Below is a small trained network, with its code and all its weights. Each question gives an input and a class and asks what happens when units are switched off, that is, made to give their printed mean instead of their output.

import numpy as np


def w(rows, s, z=0):
    codes = np.array(rows[::2]) - 128.0
    scale = np.full(codes.shape[1], s)
    scale[-1] = z or s
    return codes * scale


def norm(h):
    return h / np.sqrt((h * h).mean(-1, keepdims=True) + 1e-5)


def f(y):
    return np.maximum(y, 0)


def log_softmax(a):
    a = a - a.max(-1, keepdims=True)
    return a - np.log(np.exp(a).sum(-1, keepdims=True))


def net(x, mask):
    res = np.array(x, float).reshape(1, 2) / 4 @ E
    u = 0
    for l in range(3):
        y = f(norm(res) @ A[l][:, :-1].T + A[l][:, -1])
        res = res + np.where(mask[u : u + 12], y, B[l][:, -1]) @ B[l][:, :-1]
        u += 12
    return log_softmax(norm(res)[-1] @ U[:, :-1].T + U[:, -1])


A, B = {}, {}
E = w([
[204,129,150],'x0',
[83,93,255],'x1',
],0.01)
A[0] = w([
[212,120,156,2],'L0N0',
[164,87,127,64],'L0N1',
[126,214,138,84],'L0N2',
[4,171,94,7],'L0N3',
[116,136,151,46],'L0N4',
[137,124,95,61],'L0N5',
[135,139,105,78],'L0N6',
[121,116,90,79],'L0N7',
[210,179,159,49],'L0N8',
[135,131,102,79],'L0N9',
[46,93,90,22],'L0N10',
[84,113,171,54],'L0N11',
],0.013,0.0037)
B[0] = w([
[248,73,167,203],'L0N0',
[172,111,140,152],'L0N1',
[118,134,135,136],'L0N2',
[243,9,137,252],'L0N3',
[137,146,131,142],'L0N4',
[130,174,169,172],'L0N5',
[138,172,164,166],'L0N6',
[149,195,166,178],'L0N7',
[240,64,156,224],'L0N8',
[145,175,165,168],'L0N9',
[182,42,122,206],'L0N10',
[223,249,198,218],'L0N11',
],0.02,0.004)
A[1] = w([
[95,85,101,172],'L1N0',
[94,124,118,25],'L1N1',
[111,77,45,104],'L1N2',
[168,154,130,141],'L1N3',
[107,116,122,6],'L1N4',
[78,79,232,73],'L1N5',
[178,169,15,124],'L1N6',
[74,87,128,24],'L1N7',
[112,129,130,20],'L1N8',
[105,139,114,79],'L1N9',
[178,167,3,133],'L1N10',
[169,160,128,237],'L1N11',
],0.018,0.0016)
B[1] = w([
[207,166,149,131],'L1N0',
[171,196,156,128],'L1N1',
[190,84,186,139],'L1N2',
[26,89,59,236],'L1N3',
[142,160,104,128],'L1N4',
[220,250,208,177],'L1N5',
[233,224,132,203],'L1N6',
[235,212,179,128],'L1N7',
[119,171,174,128],'L1N8',
[120,115,124,128],'L1N9',
[249,249,108,203],'L1N10',
[8,86,43,254],'L1N11',
],0.019,0.0086)
A[2] = w([
[211,89,148,144],'L2N0',
[144,137,137,22],'L2N1',
[185,109,153,71],'L2N2',
[119,140,139,112],'L2N3',
[124,134,95,188],'L2N4',
[101,69,119,132],'L2N5',
[111,156,161,178],'L2N6',
[54,3,64,173],'L2N7',
[127,125,125,68],'L2N8',
[99,110,78,111],'L2N9',
[98,109,232,221],'L2N10',
[103,179,175,5],'L2N11',
],0.024,0.0025)
B[2] = w([
[144,59,192,250],'L2N0',
[118,119,127,139],'L2N1',
[140,69,142,203],'L2N2',
[119,136,124,136],'L2N3',
[110,121,160,158],'L2N4',
[93,170,161,156],'L2N5',
[101,166,138,155],'L2N6',
[1,190,168,191],'L2N7',
[130,130,127,128],'L2N8',
[102,137,202,148],'L2N9',
[217,151,54,179],'L2N10',
[140,201,106,161],'L2N11',
],0.044,0.014)
U = w([
[209,38,179,157],'0',
[196,237,63,162],'1',
[6,134,175,191],'2',
[55,98,42,1],'3',
[83,100,47,12],'4',
],0.016,0.011)

Each question gives the input, the list of numbers given to net, and the class t.
The units are the neurons (one row each of A and B). Each row of codes is followed by its name. A weight is (code - 128) times the scale printed after its matrix; where a second scale follows, it is the last column's (A, B and U).
mask holds one flag per neuron, layer by layer. A switched-off neuron (its flag False) gives its mean, the last column of its row in B, instead of its output. The means were averaged over made-up inputs and are rounded, as every weight is.
A unit's drop is (log p(t) with every unit on - log p(t) with that unit switched off) / (log p(t) with every unit on - log p(t) with every unit switched off).
unit that matters most: the unit with the biggest drop
top k neurons: the k neurons with the biggest drops, biggest first
top k neurons in layer l: the k neurons of layer l with the biggest drops, biggest first
drop when u is switched off: that unit's drop, to one decimal
input [2,2], class 2: top 2 neurons in layer 1	(L1N10 L1N6)
input [-4,5], class 1: top 3 neurons	(L0N8 L0N11 L0N0)
input [0,2], class 2: unit that matters most	L0N11
input [0,-4], class 1: top 2 neurons in layer 2	(L2N0 L2N7)
input [-1,3], class 2: top 2 neurons	(L0N11 L1N11)
input [2,1], class 2: top 4 neurons	(L1N10 L1N6 L2N7 L1N5)
input [3,-1], class 2: top 4 neurons	(L1N10 L1N6 L1N5 L2N7)
input [3,0], class 2: top 4 neurons	(L1N10 L1N6 L1N5 L2N7)
input [2,0], class 2: top 3 neurons in layer 0	(L0N3 L0N11 L0N10)
input [5,-7], class 1: top 2 neurons in layer 0	(L0N3 L0N10)
input [0,3], class 2: top 2 neurons in layer 0	(L0N11 L0N5)
input [4,6], class 1: drop when L0N3 is switched off	0.3
input [2,-2], class 2: drop when L1N6 is switched off	0.0
input [2,-3], class 2: drop when L1N5 is switched off	0.1
input [-2,-1], class 2: drop when L1N2 is switched off	-0.1
